Below are the code and all the weights of a small trained network. Each question names an input and a target symbol and asks about switching units off, where a switched-off unit gives its printed mean instead of its output.

import numpy as np


def w(rows, s, z=0):
    codes = np.array(rows[::2]) - 128.0
    scale = np.full(codes.shape[1], s)
    scale[-1] = z or s
    return codes * scale


def f(y):
    return np.maximum(y, 0)


def softmax(a):
    e = np.exp(a - a.max(-1, keepdims=True))
    return e / e.sum(-1, keepdims=True)


def log_softmax(a):
    a = a - a.max(-1, keepdims=True)
    return a - np.log(np.exp(a).sum(-1, keepdims=True))


def net(x, mask):
    ids = ['αβγεζηλφω'.index(c) for c in x.split()]
    T = len(ids)
    res = E[ids] + P[:T]
    u = 0
    for l in range(2):
        r = res
        for j in range(2):
            rows = slice(4 * j, 4 * j + 4)
            q, k, v = (r @ M[l][rows].T for M in (Q, K, V))
            z = softmax(np.where(np.tri(T) > 0, q @ k.T / 4**0.5, -1e9)) @ v
            o = O[l][rows]
            res = res + np.where(mask[u + j], z, o[:, -1]) @ o[:, :-1]
        u += 2
        y = f(res @ A[l][:, :-1].T + A[l][:, -1])
        res = res + np.where(mask[u : u + 4], y, B[l][:, -1]) @ B[l][:, :-1]
        u += 4
    return log_softmax(res[-1] @ U[:, :-1].T + U[:, -1])


Q, K, V, O, A, B = {}, {}, {}, {}, {}, {}
E = w([
[143,114,195,66,195,205,139,135,138],'α',
[147,123,126,106,145,106,82,106,73],'β',
[112,85,155,107,162,103,132,137,92],'γ',
[114,110,157,179,72,152,44,124,93],'ε',
[86,155,41,99,155,137,104,186,147],'ζ',
[91,51,130,127,127,69,154,194,101],'η',
[157,209,250,130,91,184,193,186,112],'λ',
[195,107,150,101,103,188,135,134,83],'φ',
[86,137,138,83,107,107,130,88,161],'ω',
],0.024)
P = w([
[233,82,151,242,113,77,178,101,181],'0',
[181,146,152,221,159,94,128,144,129],'1',
[163,153,133,183,156,90,107,149,124],'2',
[159,145,118,146,139,84,87,152,129],'3',
[138,147,116,133,131,92,92,151,117],'4',
[138,145,120,112,108,83,99,161,114],'5',
[118,157,123,96,126,108,85,157,111],'6',
[117,160,124,98,91,100,123,152,72],'7',
[123,145,135,59,85,86,92,180,111],'8',
[74,181,128,77,127,152,99,145,60],'9',
[101,150,145,51,68,95,118,183,82],'10',
[61,182,149,77,76,136,153,154,20],'11',
[55,180,146,26,139,153,62,179,86],'12',
[94,205,137,47,79,134,111,166,2],'13',
],0.0084)
Q[0] = w([
[1,143,168,80,119,88,62,171,54],'L0H0',
[143,169,155,45,187,58,142,130,81],'L0H0',
[139,158,114,103,137,166,149,100,229],'L0H0',
[169,94,82,71,172,112,208,118,98],'L0H0',
[166,114,71,217,158,201,213,56,185],'L0H1',
[179,126,119,147,119,130,135,126,216],'L0H1',
[102,177,131,125,147,99,156,128,124],'L0H1',
[82,134,126,75,64,173,104,139,98],'L0H1',
],0.014)
K[0] = w([
[14,132,157,43,81,167,77,133,54],'L0H0',
[138,147,124,6,78,82,127,191,104],'L0H0',
[109,175,89,161,149,93,96,102,194],'L0H0',
[181,85,37,122,125,157,205,115,105],'L0H0',
[235,117,124,230,202,74,123,117,207],'L0H1',
[141,120,108,201,177,134,169,78,105],'L0H1',
[107,115,144,137,108,142,107,134,141],'L0H1',
[134,104,150,62,137,115,79,166,58],'L0H1',
],0.013)
V[0] = w([
[42,212,134,66,136,112,57,118,208],'L0H0',
[127,114,147,169,114,206,108,143,242],'L0H0',
[14,77,99,120,2,199,147,193,97],'L0H0',
[251,148,18,207,37,62,142,141,166],'L0H0',
[159,212,16,72,161,110,192,184,111],'L0H1',
[226,150,202,68,97,126,159,164,87],'L0H1',
[84,76,239,56,227,44,137,20,122],'L0H1',
[40,206,202,117,83,104,128,79,239],'L0H1',
],0.0077)
O[0] = w([
[166,136,131,160,54,140,157,84,59,157],'L0H0',
[117,139,113,180,168,116,184,172,101,104],'L0H0',
[194,154,140,156,181,66,77,202,137,253],'L0H0',
[63,173,140,163,193,191,88,118,103,83],'L0H0',
[124,182,157,218,254,153,183,132,93,66],'L0H1',
[105,185,95,131,192,169,59,75,160,174],'L0H1',
[11,53,136,133,154,164,59,145,148,45],'L0H1',
[45,181,155,140,109,124,114,119,68,107],'L0H1',
],0.0083,0.0075)
A[0] = w([
[117,104,191,153,244,68,128,74,78,87],'L0N0',
[205,73,96,158,211,9,153,73,108,139],'L0N1',
[141,179,118,162,94,198,191,206,109,255],'L0N2',
[32,167,102,80,125,2,122,34,117,61],'L0N3',
],0.0074,0.0045)
B[0] = w([
[2,114,87,124,138,214,149,92,99,151],'L0N0',
[201,132,141,59,182,161,60,146,218,204],'L0N1',
[36,67,122,91,102,119,30,149,147,254],'L0N2',
[48,227,182,170,163,10,133,166,194,181],'L0N3',
],0.0075,0.0072)
Q[1] = w([
[123,175,151,123,100,210,228,147,154],'L1H0',
[112,100,98,83,157,67,156,60,106],'L1H0',
[168,90,167,212,146,156,131,97,146],'L1H0',
[142,132,225,153,90,118,109,82,157],'L1H0',
[121,68,113,131,154,72,73,92,117],'L1H1',
[74,119,152,106,176,98,205,83,102],'L1H1',
[92,136,9,40,120,144,148,154,105],'L1H1',
[144,95,144,94,94,148,162,36,164],'L1H1',
],0.014)
K[1] = w([
[97,146,97,204,134,209,113,56,194],'L1H0',
[71,14,156,160,146,131,142,148,127],'L1H0',
[128,86,112,67,96,129,73,97,246],'L1H0',
[73,138,80,82,64,113,35,118,123],'L1H0',
[156,122,98,136,144,42,93,100,129],'L1H1',
[98,127,109,193,134,131,176,93,221],'L1H1',
[175,117,170,227,198,151,190,140,69],'L1H1',
[104,79,103,174,102,168,81,76,185],'L1H1',
],0.013)
V[1] = w([
[129,165,39,161,160,127,70,6,65],'L1H0',
[157,157,130,199,110,61,203,77,245],'L1H0',
[111,233,134,35,58,138,177,137,156],'L1H0',
[126,137,232,92,155,103,74,23,87],'L1H0',
[103,161,195,144,101,207,161,181,239],'L1H1',
[144,107,161,1,178,112,162,109,69],'L1H1',
[113,162,103,126,111,83,176,80,209],'L1H1',
[182,125,217,215,134,113,135,86,117],'L1H1',
],0.01)
O[1] = w([
[181,199,139,191,151,82,13,132,213,37],'L1H0',
[123,74,156,29,92,49,184,174,188,1],'L1H0',
[86,156,136,99,150,188,143,209,209,197],'L1H0',
[119,115,126,115,74,169,44,92,156,169],'L1H0',
[111,141,131,57,61,178,133,195,87,113],'L1H1',
[104,2,163,151,145,134,180,152,177,69],'L1H1',
[179,93,116,170,172,188,111,157,119,48],'L1H1',
[145,103,8,124,53,142,48,100,124,63],'L1H1',
],0.0082,0.0095)
A[1] = w([
[140,102,151,112,171,177,135,132,149,2],'L1N0',
[71,121,88,50,217,119,95,89,170,17],'L1N1',
[148,152,230,147,26,192,139,89,153,28],'L1N2',
[99,135,123,106,120,75,147,1,146,86],'L1N3',
],0.012,0.005)
B[1] = w([
[159,169,29,22,84,1,106,182,125,183],'L1N0',
[180,142,146,246,88,93,160,115,84,215],'L1N1',
[203,61,44,151,119,85,126,169,108,253],'L1N2',
[101,77,159,127,127,140,202,219,229,194],'L1N3',
],0.0071,0.012)
U = w([
[174,59,115,130,186,138,146,131,60,99],'α',
[232,132,73,222,94,86,167,123,2,47],'β',
[166,89,183,186,124,192,171,119,32,119],'γ',
[254,153,194,54,171,243,155,46,110,255],'ε',
[81,106,215,87,194,190,41,96,31,153],'ζ',
[184,170,159,218,180,146,190,178,53,112],'η',
[188,69,117,208,184,196,132,154,130,141],'λ',
[102,163,205,100,115,133,154,101,149,188],'φ',
[180,136,137,174,116,249,175,173,58,76],'ω',
],0.0042,0.0058)

Each question gives the input, a string of symbols that net reads in full, and the target symbol t.
The units are the heads (4 rows each of Q, K, V and O) and the neurons (one row each of A and B). Each row of codes is followed by its name. A weight is (code - 128) times the scale printed after its matrix; where a second scale follows, it is the last column's (O, A, B and U).
mask holds one flag per unit, layer by layer, with each layer's heads first. A switched-off unit (its flag False) gives its mean, the last column of its rows in O or B, instead of its output. The means were averaged over made-up inputs and are rounded, as every weight is.
A unit's drop is (log p(t) with every unit on - log p(t) with that unit switched off) / (log p(t) with every unit on - log p(t) with every unit switched off).
The circuit of an input: a set's keep is (log p(t) with only the set's units on - log p(t) with every unit switched off) / (log p(t) with every unit on - log p(t) with every unit switched off). Starting from all 12 units, units are removed one at a time, each time the one whose removal leaves the highest keep (on an exact tie, the one counted first), for as long as the keep stays at least 0.8.
circuit, biggest first: the units of the circuit, biggest drop first
most important unit: the unit with the biggest drop
k most important neurons: the k neurons with the biggest drops, biggest first
top k neurons in layer l: the k neurons of layer l with the biggest drops, biggest first
heads that matter: for each layer, one digit per head in row order, 1 if its drop is at least 0.15 and else 0, layers parted by /
input λ α η η γ λ φ β ζ ε γ ε ω ε, target φ: circuit, biggest first : [L0H0, L1H0, L0N3]
input η ε β ε ζ ε ε ε α ε ζ η α ζ, target α: circuit, biggest first : [L0N2, L1H0]
input ε ε ω ε ζ ε ω ε β λ ε, target λ: circuit, biggest first : [L1H1]
input λ ε ε ζ β ω ε η ζ λ, target β: 2 most important neurons : [L1N2, L0N2]
input ζ ζ ε λ β ζ ζ ε, target ω: top 2 neurons in layer 0 : [L0N2, L0N0]
input φ ε γ β ζ ε β ε ω ζ ε ω, target η: 3 most important neurons : [L0N3, L0N2, L0N1]
input λ ε ε ε ζ ζ ε ζ ε ε α φ β, target β: circuit, biggest first : [L1N1, L0H1]
input ε ε ε β ε α α β φ γ ζ ζ ε γ, target ε: circuit, biggest first : [L0H0, L0H1, L0N1]
input β ζ ω ε ζ, target φ: heads that matter : 01 / 10
input γ ε φ β ε ζ λ ε ζ ε ε, target β: circuit, biggest first : [L0H1, L1H1]
input ε α ε, target ζ: circuit, biggest first : [L1N1, L0H1]
input α β φ ε ε α ε λ β, target η: heads that matter : 01 / 00
input ζ ε ζ α, target ζ: 2 most important neurons : [L0N2, L0N0]
input ε ε ε ε ω ε ζ β ζ β, target ε: most important unit : L0H0
input ε ζ ω ε β ε ζ, target φ: 3 most important neurons : [L0N2, L0N3, L1N2]
input ε ζ α β ω ω ε β, target ζ: heads that matter : 01 / 01
input ε ε ζ ζ ε ε β, target φ: circuit, biggest first : [L0H0, L1N3, L0N3]
input γ ζ λ ω ω ε β ε ε ε ε ε ω, target β: circuit, biggest first : [L0H0, L1H0]
input ε φ ζ λ ζ α ε ε ε ε γ ε, target α: heads that matter : 10 / 11
input λ ω η, target ζ: circuit, biggest first : [L0H1, L0H0]
input ε ε ω ζ γ ε λ λ ε, target ω: heads that matter : 10 / 11
input α α ζ λ ε ε η ε ζ ε ζ ω ε γ, target ζ: top 2 neurons in layer 0 : [L0N3, L0N1]
input λ α β, target λ: most important unit : L0H1
input ε β ζ ε β α ε, target λ: circuit, biggest first : [L1H1, L1H0, L0H0]
input ε γ α ζ ζ ω ε ε γ, target φ: 2 most important neurons : [L1N3, L1N2]
input β ε ω ε ε ζ ε γ ζ ε, target α: heads that matter : 11 / 11
input ε β ε β ε ε α ε, target ζ: 2 most important neurons : [L1N1, L1N2]
